Below are the code and all the weights of a small trained network. Each question names an input and a class and asks about switching units off, where a switched-off unit gives its printed mean instead of its output.

import numpy as np


def w(rows, s, z=0):
    codes = np.array(rows[::2]) - 128.0
    scale = np.full(codes.shape[1], s)
    scale[-1] = z or s
    return codes * scale


def f(y):
    return y / 2 * (1 + np.tanh(0.7978845608 * (y + 0.044715 * y**3)))


def log_softmax(a):
    a = a - a.max(-1, keepdims=True)
    return a - np.log(np.exp(a).sum(-1, keepdims=True))


def net(x, mask):
    res = np.array(x, float).reshape(1, 5) / 4 @ E
    y = f(res @ A[0][:, :-1].T + A[0][:, -1])
    res = res + np.where(mask, y, B[0][:, -1]) @ B[0][:, :-1]
    return log_softmax(res[-1] @ U[:, :-1].T + U[:, -1])


A, B = {}, {}
E = w([
[167,182,149,147,160,250,148],'x0',
[100,129,154,64,91,164,45],'x1',
[82,114,28,181,99,177,102],'x2',
[180,225,81,100,141,95,94],'x3',
[214,59,93,80,70,143,158],'x4',
],0.012)
A[0] = w([
[146,137,196,71,144,85,158,2],'N1',
[54,152,151,172,143,135,108,60],'N2',
[138,162,38,163,115,131,72,75],'N3',
[167,192,78,119,150,88,134,22],'N4',
[107,150,140,61,115,146,58,67],'N5',
[151,158,120,172,130,254,138,14],'N6',
[64,97,47,164,126,165,140,71],'N7',
[149,111,109,199,164,98,186,65],'N8',
[83,50,193,165,116,151,155,37],'N9',
[169,149,107,167,136,104,181,106],'N10',
[78,60,149,143,109,174,145,62],'N11',
[93,145,156,124,198,111,117,101],'N12',
[146,92,68,145,118,157,99,88],'N13',
[211,106,96,50,89,133,141,87],'N14',
[71,110,52,139,104,103,113,85],'N15',
[76,160,147,166,168,96,94,57],'N16',
[162,156,184,113,150,191,161,57],'N17',
[180,138,244,77,140,61,158,42],'N18',
[176,100,116,109,93,152,156,36],'N19',
[81,84,97,115,89,4,108,36],'N20',
[94,154,135,142,159,139,120,93],'N21',
[87,173,165,143,145,108,109,45],'N22',
[107,136,165,56,93,141,87,73],'N23',
[163,193,95,82,123,106,70,31],'N24',
[112,136,120,169,133,97,198,81],'N25',
[92,121,151,109,55,173,52,88],'N26',
[166,65,112,82,80,136,167,70],'N27',
[125,156,88,126,145,94,210,87],'N28',
],0.015,0.0069)
B[0] = w([
[106,202,122,209,53,136,151,193],'N1',
[168,104,78,185,171,103,119,196],'N2',
[98,192,122,147,90,81,209,214],'N3',
[104,145,110,28,135,112,174,183],'N4',
[96,75,171,113,146,207,160,203],'N5',
[224,129,191,100,60,99,27,219],'N6',
[94,173,94,192,64,166,152,214],'N7',
[108,70,180,100,125,211,157,195],'N8',
[105,217,97,3,156,68,168,205],'N9',
[82,77,203,103,172,172,134,180],'N10',
[140,201,95,39,155,96,209,194],'N11',
[143,88,51,147,145,106,98,189],'N12',
[107,160,125,227,125,109,149,186],'N13',
[127,88,50,154,190,115,99,234],'N14',
[153,171,141,186,71,148,124,209],'N15',
[138,61,66,161,163,98,110,201],'N16',
[195,143,149,117,68,98,80,191],'N17',
[99,207,97,227,44,150,165,252],'N18',
[144,80,88,184,186,70,118,175],'N19',
[245,104,199,58,72,109,20,254],'N20',
[152,100,99,145,150,106,111,167],'N21',
[189,99,83,153,164,118,143,181],'N22',
[110,74,173,139,146,204,156,194],'N23',
[136,180,108,28,165,110,185,205],'N24',
[111,93,157,118,152,209,143,179],'N25',
[110,83,183,139,150,212,181,215],'N26',
[131,82,73,161,164,96,107,215],'N27',
[120,102,169,103,148,191,134,176],'N28',
],0.011,0.014)
U = w([
[142,199,106,222,28,158,176,117],'0',
[247,123,191,87,52,121,23,112],'1',
[179,56,21,185,220,109,117,113],'2',
[148,206,93,2,165,108,229,139],'3',
[124,49,216,128,160,250,188,114],'4',
[115,152,143,157,113,146,87,250],'5',
[52,125,221,142,155,24,132,105],'6',
[55,131,207,136,157,66,100,103],'7',
],0.0092,0.022)

Each question gives the input, the list of numbers given to net, and the class t.
The units are the neurons (one row each of A and B). Each row of codes is followed by its name. A weight is (code - 128) times the scale printed after its matrix; where a second scale follows, it is the last column's (A, B and U).
mask holds one flag per neuron, in row order. A switched-off neuron (its flag False) gives its mean, the last column of its row in B, instead of its output. The means were averaged over made-up inputs and are rounded, as every weight is.
A unit's drop is (log p(t) with every unit on - log p(t) with that unit switched off) / (log p(t) with every unit on - log p(t) with every unit switched off).
The circuit of an input: a set's keep is (log p(t) with only the set's units on - log p(t) with every unit switched off) / (log p(t) with every unit on - log p(t) with every unit switched off). Starting from the 12 units with the biggest drops (on a tie, the unit counted first), units are removed one at a time, each time the one whose removal leaves the highest keep (on an exact tie, the one counted first), for as long as the keep stays at least 0.8.
units of the circuit, in order: the units of the circuit, biggest drop first
most important unit: the unit with the biggest drop
k most important neurons: the k neurons with the biggest drops, biggest first
drop of u: that unit's drop, to one decimal
input [-2,-8,-2,7,-2], class 4: 3 most important neurons => N10, N8, N28
input [7,-3,5,-4,-7], class 1: units of the circuit, in order => N6
input [6,5,-8,8,5], class 0: 3 most important neurons => N18, N1, N9
input [5,-7,6,-8,0], class 3: 3 most important neurons => N9, N11, N18
input [-2,8,0,-6,5], class 4: 2 most important neurons => N26, N23
input [8,-7,-6,-5,3], class 1: 2 most important neurons => N17, N6
input [-7,8,-5,-7,-3], class 4: 4 most important neurons => N23, N26, N5, N6
input [-1,4,-8,-7,-4], class 0: 2 most important neurons => N18, N1
input [7,4,-4,-8,-5], class 3: 4 most important neurons => N9, N11, N20, N15
input [6,2,4,-3,2], class 1: 2 most important neurons => N6, N18
input [-4,8,2,8,0], class 3: 4 most important neurons => N24, N3, N4, N8
input [-3,8,0,-2,-8], class 2: 4 most important neurons => N2, N16, N12, N22
input [7,0,-7,1,-4], class 0: 2 most important neurons => N18, N20
input [1,-5,0,-2,-4], class 4: most important unit => N8
input [-6,-7,-6,-2,1], class 4: 3 most important neurons => N8, N25, N10
input [6,7,6,8,8], class 2: 4 most important neurons => N14, N19, N9, N13
input [-2,-7,1,-1,-6], class 4: 2 most important neurons => N8, N25
input [8,-1,-1,-7,-8], class 1: drop of N6 => 1.6
input [6,-3,-5,1,5], class 1: drop of N7 => 0.4
input [1,5,-1,-7,4], class 3: drop of N11 => 0.2
input [2,-7,0,-2,-8], class 2: drop of N16 => 0.2
input [-8,-7,8,4,3], class 0: units of the circuit, in order => N15
